In the rows, 128 means zero.
Each row of numbers stands for one thing and depends on some of the facts below. Use the named rows to name the rest.

Known rows:
[128 136 132 166 144 120 113 126 129 124 133 118 168 148 104 136 154 149
 136 148 127 125 163 185 137 138 122 128 176 117 130 134 131] -> doklos
[139 121 100  86  92 118 122 122 118  94 139 116 133 143 126 108  94  80
  96 165 112 133 130  88 102  96 118 143 135 139 156 126 130] -> rogis
[126 111 139 117  99 143 126 142 114 109 134 150 164  92 137 115  85  73
  72 147 138 101 150 134 114 122 131 116 137 132 146 150  85] -> plusti
[140 115 112  86  98 122 127 126 117  81 132 119 122 136 139 104  91  90
  98 155 111 132 114  91 113 118 116 149 126 139 143 132 126] -> flesus
[149 131 111 121 164 101 116 128 149 139 131 100 136 142 112 123 159 139
 121 153 116 133 123 165 153 144 116 133 155 134 123 126 147] -> gudul
[128 114 132 108 117 144 139 131 113 119 125 146 122 105 144 119  96 109
 108 127 138 112 118 122 122 140 126 129 112 123 123 144 103] -> podosum
[127 138 169 127 116 163 120 135  92  67 115 142 111 151 135 133 113 125
 104 130 124 161 131  86 121 141 131 118 121 115 129 142 103] -> klugripas
[122 105 129 115 112 145 135 132 110 111 122 154 136 115 152 115  90 121
 105 133 147 105 142 134 112 157 126 138 118 115 114 168 108] -> plotrer
[136 131 136 163 175 107 129 154 172 207 142 105 100 153 113 165 199 205
 224  91 128 127 102 142 158 119 148 144 114 108 103  90 162] -> gruplu
[129 119 133 128  98 144 128 116 107  82 134 125 137 154 139 123 103 120
 127 141 134 145 138 106 104 122 131 127 140 118 141 146 122] -> grigrizak
[149 136 151 157 149 124 126 135 129 107 130 103 127 155 119 136 152 152
 131 135 122 139 109 173 150 171 107 134 157 109 115 132 119] -> sagil
[160 111 123 143 143 113 137 129 137 102 128  92 135 164 141 124 136 158
 143 147 127 121 105 179 142 191 100 162 159 107 105 139 131] -> bruklu
[137 135 137 104 111 135 128 124 109  84 120 121 107 151 143 124 106 125
 119 129 116 162 102  84 121 122 123 136 114 124 130 131 123] -> nunok
[129 110 162 138 103 165 135 134  93  64 111 147 122 145 156 128  95 136
 115 129 142 131 126 117 113 165 121 134 124  99 117 163  99] -> gribrum
[155 127 115 145 116 106 120 116 129  86 146  74 161 187 109 121 145 130
 144 167 114 138 124 152 120 146 105 156 191 120 150 122 145] -> bemibri
[ 88 144 101 117 148 125 128 119 154 208 110 156 104  83 133 140 155 143
 146  93 138 119 141 105 135  83 164  90  82 157 115 111 163] -> vozol
[132 127 123  98 128 130 129 130 123 130 119 141 107 123 140 122 113 127
 121 117 130 137 121  96 124 120 131 129  99 135 123 128 128] -> plupasen
[109 128 128 135 107 142 121 122 116 129 138 157 149 125 120 126 116 116
 122 139 143 125 173 116 103  95 153 120 136 130 145 135 125] -> trukel

There are 3 kinds of fact about the things: Δ, ψ, Σ.
banele Δ trukel plitek duflo griban triguklo dobes tego
bapar Δ dredas skaski runal gadaplom baflen
bidrastam Δ bemibri denazal zekluk deflim nunok flufir
brake Δ zokol pokos truter plusti rogro dridrol
bratrik Δ klubas rogis flesus nuze gimafol rofli bubrin
budu Δ drazi doklos dobes naplek rigo kuzal
buzil Δ kagrok duflo rigo fledo
drobor Δ gribrum sigir brale
druzi Δ kavom biklim robrel brabrak korika ketuk rigo
dukar Δ grigrizak gritun plobris dobes pefler ziklor kuzal
fligrekli Δ bruzedri plides mevim luzis sezil
flustem Δ drobo gregraku zadrim doko stobrir flipo deflim klugripas
fone Δ gribrum stubo drazi logru soflis deflim
fotritre Δ zosti biklim vekatul niflin vufe fafles plotrer kuzal
gaban Δ bruzedri drosi
grestan Δ niflin truter greplim puskim dami
gruplu Δ putu skaski stabreflir robrir getruk klugripas pleskor
kanadas Δ klubas zudruplir truter dosofu brale taskim vimagre fenu goskos
klatri Δ kavom stubo gadaplom noken mevim testu neba
klebrer Δ zokol kavom sagil getruk deflim
kofliruk Δ gribrum stabreflir plobris
kudrek Δ putu drazi biklim robrel deflim rigo
motru Δ nomal betreles griban zudruplir pokos greplim gregrutri
mozok Δ skaski noken tego
platol Δ dredas rogis gragok bemibri grafun baflen pletrok taram bafor guskek grustupul
plebru Δ bruzedri nozubres klubas grafun nuze gimafol niflin vufe pitudru dobes plusti sano
plelutril Δ plitek luzis brigor tego grustupul
ritrisku Δ plefalik triguklo pitudru naplek
skatruk Δ plefalik treser noken gritun pleskiplos trolo trebak puskim ploplek brabrin klugripas grustupul
sketram Δ piflabas nakem
skosko Δ klubas
sonitar Δ robrel truter dinabis brabrin kuzal
stubram Δ kavom noken modro rosek bebos plovik nebel
susim Δ stabreflir kugro skibu griban gola plusti neba
tebor Δ nomal zadrim nibrebir plotrer taskim
tramepar Δ podosum tragris fafles taskim neba
trudir Δ taram brebritrum dotin testu zekluk
trumil Δ dredas moskas flesus grigrizak gifi doko testu zekluk
viklus Δ lutam rokon gifi bruklu getruk grustir fenu
vozol Δ netum plefalik bruflik modro betreles plusti
zenopas Δ gribrum getruk puskim vogar
{baflen bebos brake brigor dami dobes doko drobor fledo fotritre gifi gimafol gregezol gritun grustupul guskek kanadas lepu lutam modro motru mozok mugun nakem naplek natrik niflin pefler pitudru plefalik plelutril pleskiplos pleskor plides podosum pokos popora puskim rokon sagil sano sketram skotrin skuzem soflis sonitar stonir susim testu tramepar trolo zekluk ziklor} ψ 953
{bafor bapar betreles biklim brabrak bratrik bruzedri dotin drazi dresal fenu flesus flustem gadaplom gregraku gregrutri grustir gudul gupar kagrok klugripas kofliruk mevim mudu neba nomal nubres nunok plobris plupasen rogis sezil sigir skosko stidos trako triguklo vufe} ψ 553
{bame banele brale brebritrum deflim denazal dukar fafles fligrekli flipo gaban gifle klipam klopok luzis mabrar moskas nibrebir nozubres piflabas platol plebru ploplek plovik rigo robrel rogro skaski skibu skodra stofis tebor tego teza trebak trerun treser trumil vekatul vozol zenopas zerol zokol} ψ 905
{bemibri brabrin bruflik bruklu budu buzil digi dinabis doklos dosofu dredas dridrol drosi fiflu fligur fone getruk gola goskos grafun graru greplim grestan griban gribrum grigrizak gruplu kavom kinin klubas korika kudrek kugro kuzal netum pletrok plotrer putu ritrisku rosek runal skatruk skope sozorok stabreflir stobrir stubo stubram tragris trodos trudir trukel truter viflures vimagre zadrim zudruplir} ψ 584
{bidrastam bubrin drelum drobo druzi duflo flufir gragok grifon keto ketuk klatri klebrer klesto logru nebel noken nuze plitek plusti robrir rofli taram taskim viklus vogar zastir zosti} ψ 951
bame Σ: fiflu zadrim nubres
bapar Σ: zokol fligur
bemibri Σ: pletrok
bidrastam Σ: digi natrik
biklim Σ: kugro sonitar trodos
brake Σ: druzi nebel
brale Σ: stidos deflim
bruklu Σ: zastir plotrer
buzil Σ: bruflik stobrir budu
doklos Σ: stonir
dosofu Σ: zenopas
dredas Σ: zosti dotin naplek
dresal Σ: lutam dridrol
duflo Σ: kagrok fiflu trako getruk plusti
dukar Σ: kanadas bruflik skope
fenu Σ: lepu skosko
fligrekli Σ: kanadas gadaplom
gifi Σ: klatri
goskos Σ: kugro sano
gragok Σ: trukel grafun naplek
gregezol Σ: skibu grafun guskek
gregraku Σ: skodra bubrin
grifon Σ: kanadas skodra klatri
gritun Σ: fiflu bratrik
gruplu Σ: stobrir dami
grustir Σ: bruflik klipam
gudul Σ: piflabas
kavom Σ: kinin treser gupar
ketuk Σ: kagrok sozorok grigrizak grustupul
klesto Σ: brabrak skosko brebritrum zenopas bubrin drosi
klubas Σ: zenopas
kudrek Σ: kanadas getruk platol dami
mabrar Σ: baflen ziklor
motru Σ: stidos
mozok Σ: grigrizak
mudu Σ: doko
nakem Σ: stobrir
neba Σ: budu gregrutri
netum Σ: piflabas
nibrebir Σ: digi mevim fledo
niflin Σ: stobrir nubres
noken Σ: natrik dobes naplek
nomal Σ: denazal
nozubres Σ: bratrik robrir zenopas
nuze Σ: bruflik budu nubres naplek fotritre
pefler Σ: gribrum gaban rosek gimafol trako
pleskiplos Σ: bebos skuzem fotritre
pleskor Σ: treser
plides Σ: susim
plovik Σ: zadrim
popora Σ: fiflu mugun flufir
puskim Σ: drazi zadrim brebritrum sketram
rigo Σ: klatri logru nubres taskim
rokon Σ: kagrok dotin drosi
sagil Σ: kuzal
sezil Σ: klipam
stabreflir Σ: rogro
stofis Σ: drobo klopok
stubo Σ: zadrim dridrol
stubram Σ: plefalik drelum
taram Σ: putu bratrik brebritrum ploplek
tebor Σ: trodos
testu Σ: drobor grustupul
tragris Σ: zekluk
trebak Σ: denazal brabrak stonir
trerun Σ: plefalik nubres platol naplek
triguklo Σ: truter
trolo Σ: skodra dami
trumil Σ: kugro drazi pletrok plobris
viklus Σ: gifle
vimagre Σ: stidos denazal budu
vogar Σ: modro plelutril brabrak robrir zenopas
vufe Σ: druzi betreles plusti
zerol Σ: budu
zudruplir Σ: klugripas

Rows to name:
No name comes twice in this set of rows, the named rows included.
[137 159  80 128 169  77 131 101 186 188 123  73 108 149 122 136 193 176
 189 113 114 158  83 134 158 117 118 123 132 155 113  86 196] : trumil
[126 132 131 110 128 131 142 173 131 138 127 155  99 124 125 120 125 111
 131 116 130 130 109  89 115 132 132 150  85 133 126 112 137] : nubres
[ 98 138  89 108 130 115 127 113 152 177 119 140 111  88 127 124 137 121
 134 117 127 122 131  99 126  82 146 114 102 152 130 114 167] : gaban
[107 115 134 129 121 144 123 149 119 120 136 157 131 123 131 126 101 130
 136 121 136 104 149 118 104  98 141 151 132 107 125 140 103] : bruflik
[135 122 109 113  87 121 130 104 122  95 149 107 145 157 124 114 103 107
 137 144 127 148 136  97  93  93 138 138 149 129 153 131 138] : pletrok
[122 144 168 132 123 165 126 142  92  82 115 158 117 135 133 133 114 118
  87 127 131 155 142 101 121 152 135 112 114 124 126 145 102] : drazi
[131 126 116 132 110 138 155 138 126 142 134 143 122 129 135 122 122 132
 143 120 155 135 129 107 106 156 133 139 106 143 132 128 148] : fiflu
[120 125 105 137 122  90 119 113 142 136 109 134 154 107  90 128 142  89
 103 164  92  72 166 193 163 153  89 148 144 137 150 114 173] : nozubres
[125 171 129 185 144 128 136 152 138 116 109 122 142 146  94 127 189 117
 118 154 129 134 142 162 131 180 108 130 161 150 136 110 165] : plovik
[131 133 136 159 173 113 125 132 172 206 142 107 109 148 117 167 204 202
 206 101 137 138 121 152 159 119 161 104 129 114 104 116 167] : kudrek
[154 120 130 113 161 107 118 146 142  95 120 101 121 148 129 117 136 146
 121 139 104 123  93 162 154 171  93 172 147 103  99 130 116] : grustir
[129 128 180 138  99 152 142 126 104 108 118 146 118 124 131 147 101 131
 127  95 121 140 118 101 136 146 126 112  99 117 137 122  96] : robrir
[108 144 125 167 184 100 113 160 168 205 149 131 130 144  92 146 173 201
 211  89 123 115 136 154 146  80 146 165 144 107 108  81 138] : buzil
[126 130 104 126 164 108 120 123 135  89 102 109 137 121 146 107 128 133
  90 154 113 103 116 199 150 188  76 154 166 123  98 154 114] : brale

Now the same things, written a new way:
Some rows with their names:
[114 129 178 135 160 118 146 166 156 165 181 103 122  72 137 139 172 152
 118 147 147 129 158  79 189 118 105 163 111 166 139  85  82 131 152  87
 128  86] -> plovik
[117 111 173 123  99 117 161 168 179 123 149  99 130 107 191 123 159 115
  99 123 127 139 173  93 148  79 129 182 160 164 161 124  86 124 143 122
 105  92] -> zudruplir
[120 130 157 125 136 151 149 179 146 112 168 110 130 122 150 157 183 116
 134 137 132 149 153  83 163 124 120 115 121 171 111 105  81 124 167 116
 110 126] -> skodra
[149 118 200 137 132 102 161 157 128 147 182 111  89  69 137 134 189 199
  90 105 120 123 127  69 177 143 102 163 125 121 146 108 126 105 116 146
 119 102] -> ritrisku
[153 122 205 125 158 111 148 178  99 139 162 103 121  96 159 125 233 165
 137 119 116 144 146  78 133 152 110 140 123 111 163  78 104 101 164 131
 158  96] -> kudrek
[124  94 157 112 119 134 162 169 168 142 166 113 114  97 137 140 154 145
 101 120 136 131 170 115 177  94 120 140 145 169 129  97  95 165 117 123
 111 124] -> pitudru
[122 158 220 117 168  94 183 138  87 148 174 105  80  32 100 132 197 199
 127 141 120 108 162  69 178 155 131 160 136 133 124 113  85 104 144 116
 118  93] -> trumil
[130 129 184 107 119 131 164 165 160 104 167  94 122 110 159 140 160 136
 123 134 127 126 170  95 162 118 124 140 139 159 118 120  77 110 136 119
 116 127] -> gupar
[138  95 159 130 123 154 125 181 182 167 177 111 115 109 145 150 153 137
 108 120 139 128 130  89 185 108  94 140  93 172 141  88 106 164 123 116
 121 108] -> plefalik
[133 108 198 120 119 118 144 153 183 165 166  91 133  79 181 123 147 135
 103 128 133 116 157  75 165 100 101 191 115 155 166 106  91 127 124 100
 124  81] -> stabreflir
[122 146 176 114 121 161 131 146 158 158 178 101 108  81 143 145 163 151
 124 144 126 126 155  75 185 123 107 129  88 173 126 101  81 140 161  93
 107 113] -> dotin
[120 112 170 105 136 124 148 168 160 154 163 106 138  91 193 129 192 124
 121 129 137 130 201  84 158 115 117 170 127 159 155  77  69 149 168 102
 120  95] -> stubo
[143 130 196 133 134 148 149 169 155 134 160  99 116 101 143 148 159 135
 131 121 126 127 123  67 179 116 116 128  92 161 126 126  99 130 132 117
 119 104] -> natrik
[111 130 153  68 108 139 161 135 148 133 172 117 129  84 185 152 178 141
 110 108 134 121 205  85 174 131 130 158 136 182 128  94  69 160 144 127
  93 134] -> pletrok
[131 115 196 108 119 131 138 171 202 158 187  88 128  94 161 144 138 141
 117 136 142 106 163  73 175 123  88 162  94 164 137  91  74 130 128  95
 124 116] -> klugripas
[129  97 150 110 122 151 142 166 167 139 174 124 124 123 186 140 187 127
 104 112 134 138 166  94 155 118 100 136 127 154 144  85 107 145 136 126
 106 122] -> trukel
[135 142 192 100 132 126 140 136 166 177 162 101 110  59 146 128 148 170
 140 140 124 121 175 100 170  96 121 161 105 182 152  96  70 165 158  82
 115  96] -> testu
[118 110 148 109 135 133 155 177 180 129 174  94 161  91 198 138 192 110
 111 112 146 134 200  60 171 139 108 164 111 173 143  63  65 142 155 108
 122 117] -> putu

Name these rows:
No name comes twice in this set of rows, the named rows included.
[113 126 161  74 122 149 126 127 141 166 158 124 115 102 187 129 180 143
 139 138 126 121 199 104 150 103 121 150 133 162 150  92  72 173 167  86
 105 110] : dredas
[ 87 149 175 116 134 127 130 118 126 180 169  97  98  54 145 117 174 170
 114 167 138 103 197  79 199 108 113 198 124 183 150 107  77 176 169  83
  94  88] : taram
[129 116 179  77 114 132 146 140 159 137 177 118 131  90 187 138 175 144
 127 118 127 120 195  94 158 125 121 163 129 165 145 102  71 141 142 116
 104 120] : runal
[129 117 159  85 136 162 124 171 151 148 178 111 121 128 161 152 175 133
 143 142 139 117 173 100 163 120 107 121 106 179 127  88  74 154 156  95
 114 126] : gadaplom
[120 142 192 107 128 144 108 124 123 170 171 105  89  86 137 120 165 169
 127 169 130 102 164  96 177  99 104 164 117 159 145 117  97 161 147  92
 107  96] : gragok
[120 117 185 106 151 154 136 176 194 159 172 107 138 111 167 155 139 109
 131 154 149 112 162  62 178 123  95 159  93 178 128  94  79 136 131  81
 131 103] : deflim
[139 129 194 141 138  96 179 151  92 137 178 117  57  55  84 143 180 214
  97 130 122 127 120  92 176 138 116 139 146 127 116 120 134  93 118 153
 117 108] : plebru
[114 150 153 121 142 123 180 161  90 101 183 112  94  77 111 150 216 182
 114 115 118 143 157  87 180 152 140 112 137 160 100 100  92 125 163 141
 100 147] : bratrik
[113 107 178 133 154 139 120 185 172 187 169 107 120 107 140 134 165 140
 126 161 147 120 142  87 161  99  91 165 111 156 152  78  97 131 160  74
 141  73] : rigo
[144 142 215  84 129 116 168 129 108 115 166 113 104  73 163 139 193 175
 139 105 114 123 171  88 154 154 123 145 133 129 122 112  77 112 135 143
 110 122] : trudir
[147 147 232 106 142  96 164 137 108 148 178 105  71  50 112 132 177 211
 126 144 118 101 152  84 166 142 109 158 122 122 123 114  93 101 126 119
 131 104] : bapar
[140 109 193 155 162 121 184 200 106 113 157 111 104 106 112 140 210 150
 124 123 126 147 130  82 165 123 127 131 158 120 123 121 120 113 143 148
 145  96] : motru

The same things again, as new rows of numbers:
Known rows:
[105 145 162 110 170  92 117 127 141 108 120 126 143 129 147  68 124 170
 117 141 105 146  99  87 102 127  90 158 161] -> baflen
[122 108 176 115 166 153 121 134 213 130 157 139 141 130 154  93  97 195
 131 169  79 197 147 110 112 101  60 141 139] -> bapar
[111 131 175 112 166  89 108 132 146 114 133 131 138 129 150  70 130 172
 113 144  95 167 108  99  94 118  80 163 155] -> runal
[126 138 152  95 174 106 112 131 155 125 132 136 142 131 168  66 151 162
 110 149  86 159 110  89 104 107  80 163 168] -> dredas
[103 168 150 152 177 102 127 143 142 133 137 134 158 115 143  90 141 175
  95 150  81 149 112  87  79 136 102 155 161] -> zokol
[118 133 173 141 163 144 119 134 205 148 159 143 137 125 148 112 110 209
 118 161  83 183 133 131 106 129  79 131 126] -> kofliruk
[111 168 158 124 176 147 140 123 188 139 146 127 147 134 130 113 106 215
 123 154  91 151 128 108 108 133  99 127 116] -> susim
[128 172 146 130 178  94 123 128 143 151 129 120 144 114 146  93 169 173
  98 134  85 133  87 110  93 139 105 153 157] -> gola
[148 138 147 157 194  81 146 144 169 148 131 122 180  98 106  66 125 152
 128 161  90 144 139  76  92  95 117 156 188] -> nozubres
[153 123 173 190 176 123 171 151 200 158 152 111 163 106 103  82  78 207
 155 178  94 161 172  91 112 102 109 110 145] -> zenopas
[129 118 135  98 193  73  78 121 188 134 135 153 176 106 121 108 142 142
 114 132  92 157 124 116  91 102  79 184 175] -> sezil
[100 122 173 117 152 102 117 138 137  81 133 140 143 140 146  49 106 174
 110 163 112 178 120  78  95 123  86 152 160] -> flufir
[135 156 137  97 183 167 148 135 178 114 121 100 141 129 166  98  92 202
 109 178  92 154 105  91 135 125  97 113 168] -> bidrastam
[135 182 138 112 180 134 114 134 213 174 110 112 147 147 170 103 132 191
 115 174  92 197 146 119 118 121  76 108 123] -> gruplu
[112 147 180 132 156 107 108 143 163 145 139 131 140 113 120  58 123 159
  82 126  44 164 114 105  55 120  54 157 151] -> kagrok
[122 127 149 114 187  63  88 116 174 129 133 136 166 102 130 119 150 160
 118 124  98 142 107 125  92 126  88 173 174] -> bruzedri
[113  87 130 100 199  37  58  98 201 113 143 169 205 108  85 132 133 164
 143 113 122 137 132 135  93 109  87 202 156] -> drosi
[132 161 154 114 176 112 127 131 152 146 133 130 143 120 145  66 148 160
  98 144  74 148 102  99  90 109  82 162 153] -> kavom

Name these rows:
No name comes twice in this set of rows, the named rows included.
[126 165 110  80 210  80 106 105 169 132 111 129 180 109 118 110 138 150
 122 120 100 118  96 100 106 121 103 176 179] : plides
[106 179 162 119 162 103 117 129 146 144 125 123 151 123 107  59 109 169
  84 122  49 143 105  97  64 125  77 157 140] : fledo
[104 166 159 128 159  72  96 138 155 146 117 140 129 155 156  67 149 162
 111 164 109 207 150 100  86 119  73 142 133] : stobrir
[147 141 143 146 176 123 158 132 179 145 134 120 160 114 110  64 105 178
 121 168  91 149 140  88 117  94 113 138 150] : klesto
[102 151 168 115 153 125 119 120 189 144 173 131  95 140 127 143  93 217
  99 188  78 182 156 117  94  89  80 159 118] : budu

